Below are the code and all the weights of a small trained network. Each question names an input and a class and asks about switching units off, where a switched-off unit gives its printed mean instead of its output.

import numpy as np


def w(rows, s, z=0):
    codes = np.array(rows[::2]) - 128.0
    scale = np.full(codes.shape[1], s)
    scale[-1] = z or s
    return codes * scale


def norm(h):
    return h / np.sqrt((h * h).mean(-1, keepdims=True) + 1e-5)


def f(y):
    return y / 2 * (1 + np.tanh(0.7978845608 * (y + 0.044715 * y**3)))


def log_softmax(a):
    a = a - a.max(-1, keepdims=True)
    return a - np.log(np.exp(a).sum(-1, keepdims=True))


def net(x, mask):
    res = np.array(x, float).reshape(1, 3) / 4 @ E
    u = 0
    for l in range(3):
        y = f(norm(res) @ A[l][:, :-1].T + A[l][:, -1])
        res = res + np.where(mask[u : u + 13], y, B[l][:, -1]) @ B[l][:, :-1]
        u += 13
    return log_softmax(norm(res)[-1] @ U[:, :-1].T + U[:, -1])


A, B = {}, {}
E = w([
[111,179,135,2],'x0',
[132,102,92,93],'x1',
[111,21,181,69],'x2',
],0.009)
A[0] = w([
[114,10,175,130,94],'L0N0',
[168,248,76,117,72],'L0N1',
[96,147,142,100,131],'L0N2',
[98,56,162,141,82],'L0N3',
[123,166,52,104,27],'L0N4',
[167,93,109,76,89],'L0N5',
[140,60,93,171,226],'L0N6',
[195,141,95,174,92],'L0N7',
[34,136,164,114,253],'L0N8',
[202,170,78,198,102],'L0N9',
[117,98,155,91,82],'L0N10',
[146,114,56,157,146],'L0N11',
[143,24,144,223,132],'L0N12',
],0.013,0.0045)
B[0] = w([
[128,199,204,112,215],'L0N0',
[226,147,182,114,235],'L0N1',
[171,110,133,73,151],'L0N2',
[145,156,210,55,169],'L0N3',
[233,166,98,152,153],'L0N4',
[72,201,166,146,152],'L0N5',
[91,110,163,195,219],'L0N6',
[92,119,1,93,180],'L0N7',
[102,99,61,51,196],'L0N8',
[42,109,36,155,233],'L0N9',
[138,113,49,84,154],'L0N10',
[70,122,68,181,177],'L0N11',
[47,47,201,130,255],'L0N12',
],0.0096,0.0077)
A[1] = w([
[203,190,129,101,48],'L1N0',
[233,111,214,96,106],'L1N1',
[199,47,167,197,3],'L1N2',
[114,122,139,172,59],'L1N3',
[135,91,76,226,91],'L1N4',
[223,233,158,76,185],'L1N5',
[158,35,221,171,41],'L1N6',
[186,98,48,211,174],'L1N7',
[214,114,213,102,100],'L1N8',
[172,38,185,175,39],'L1N9',
[188,225,135,172,39],'L1N10',
[76,133,58,255,58],'L1N11',
[143,134,162,181,152],'L1N12',
],0.011,0.0058)
B[1] = w([
[146,206,66,115,165],'L1N0',
[108,190,66,119,183],'L1N1',
[114,145,185,106,117],'L1N2',
[130,193,107,112,124],'L1N3',
[36,124,84,91,181],'L1N4',
[250,114,33,123,254],'L1N5',
[149,245,206,117,149],'L1N6',
[72,201,201,39,193],'L1N7',
[64,208,91,149,173],'L1N8',
[127,178,255,56,128],'L1N9',
[167,151,121,34,150],'L1N10',
[39,84,53,125,220],'L1N11',
[188,154,150,100,138],'L1N12',
],0.0098,0.0082)
A[2] = w([
[17,134,128,132,187],'L2N0',
[172,173,112,159,61],'L2N1',
[140,197,102,161,4],'L2N2',
[94,163,117,60,136],'L2N3',
[168,25,145,96,211],'L2N4',
[117,127,205,172,175],'L2N5',
[64,112,55,161,85],'L2N6',
[167,83,185,62,3],'L2N7',
[103,164,182,127,20],'L2N8',
[105,105,249,167,97],'L2N9',
[142,137,233,168,109],'L2N10',
[167,112,118,42,108],'L2N11',
[101,115,71,89,132],'L2N12',
],0.014,0.0041)
B[2] = w([
[125,191,63,188,254],'L2N0',
[173,94,78,82,142],'L2N1',
[157,51,136,134,134],'L2N2',
[113,41,192,192,205],'L2N3',
[44,158,215,98,154],'L2N4',
[163,239,125,73,166],'L2N5',
[70,221,61,225,203],'L2N6',
[62,65,113,140,150],'L2N7',
[141,224,148,153,138],'L2N8',
[201,253,193,84,190],'L2N9',
[160,241,174,129,167],'L2N10',
[97,73,138,75,212],'L2N11',
[71,111,175,177,208],'L2N12',
],0.011,0.0089)
U = w([
[51,203,52,189,192],'0',
[139,253,206,96,167],'1',
[233,83,169,209,3],'2',
[206,125,148,168,3],'3',
[223,89,153,205,3],'4',
[195,56,148,243,3],'5',
[226,150,60,31,215],'6',
[123,102,149,42,253],'7',
],0.014,0.0073)

Each question gives the input, the list of numbers given to net, and the class t.
The units are the neurons (one row each of A and B). Each row of codes is followed by its name. A weight is (code - 128) times the scale printed after its matrix; where a second scale follows, it is the last column's (A, B and U).
mask holds one flag per neuron, layer by layer. A switched-off neuron (its flag False) gives its mean, the last column of its row in B, instead of its output. The means were averaged over made-up inputs and are rounded, as every weight is.
A unit's drop is (log p(t) with every unit on - log p(t) with that unit switched off) / (log p(t) with every unit on - log p(t) with every unit switched off).
unit that matters most: the unit with the biggest drop
top k neurons: the k neurons with the biggest drops, biggest first
drop when u is switched off: that unit's drop, to one decimal
input [2,7,1], class 7: top 4 neurons : L0N9, L0N1, L0N12, L1N11
input [2,-7,4], class 7: top 2 neurons : L0N8, L0N1
input [0,8,8], class 1: unit that matters most : L1N5
input [1,8,-5], class 6: top 2 neurons : L0N1, L0N4
input [-8,1,1], class 1: top 2 neurons : L0N12, L2N9
input [2,4,1], class 7: top 2 neurons : L0N9, L0N1
input [1,-3,1], class 7: top 2 neurons : L0N8, L0N1
input [3,-6,0], class 6: top 2 neurons : L0N12, L0N9
input [8,6,1], class 7: top 2 neurons : L0N1, L0N0
input [1,-5,6], class 7: top 2 neurons : L0N8, L0N10
input [8,-4,-1], class 6: drop when L0N12 is switched off : 0.1
input [7,7,3], class 7: drop when L0N1 is switched off : 0.1
input [2,7,-7], class 6: drop when L0N1 is switched off : 1.3
input [4,-7,1], class 7: drop when L0N8 is switched off : 0.8
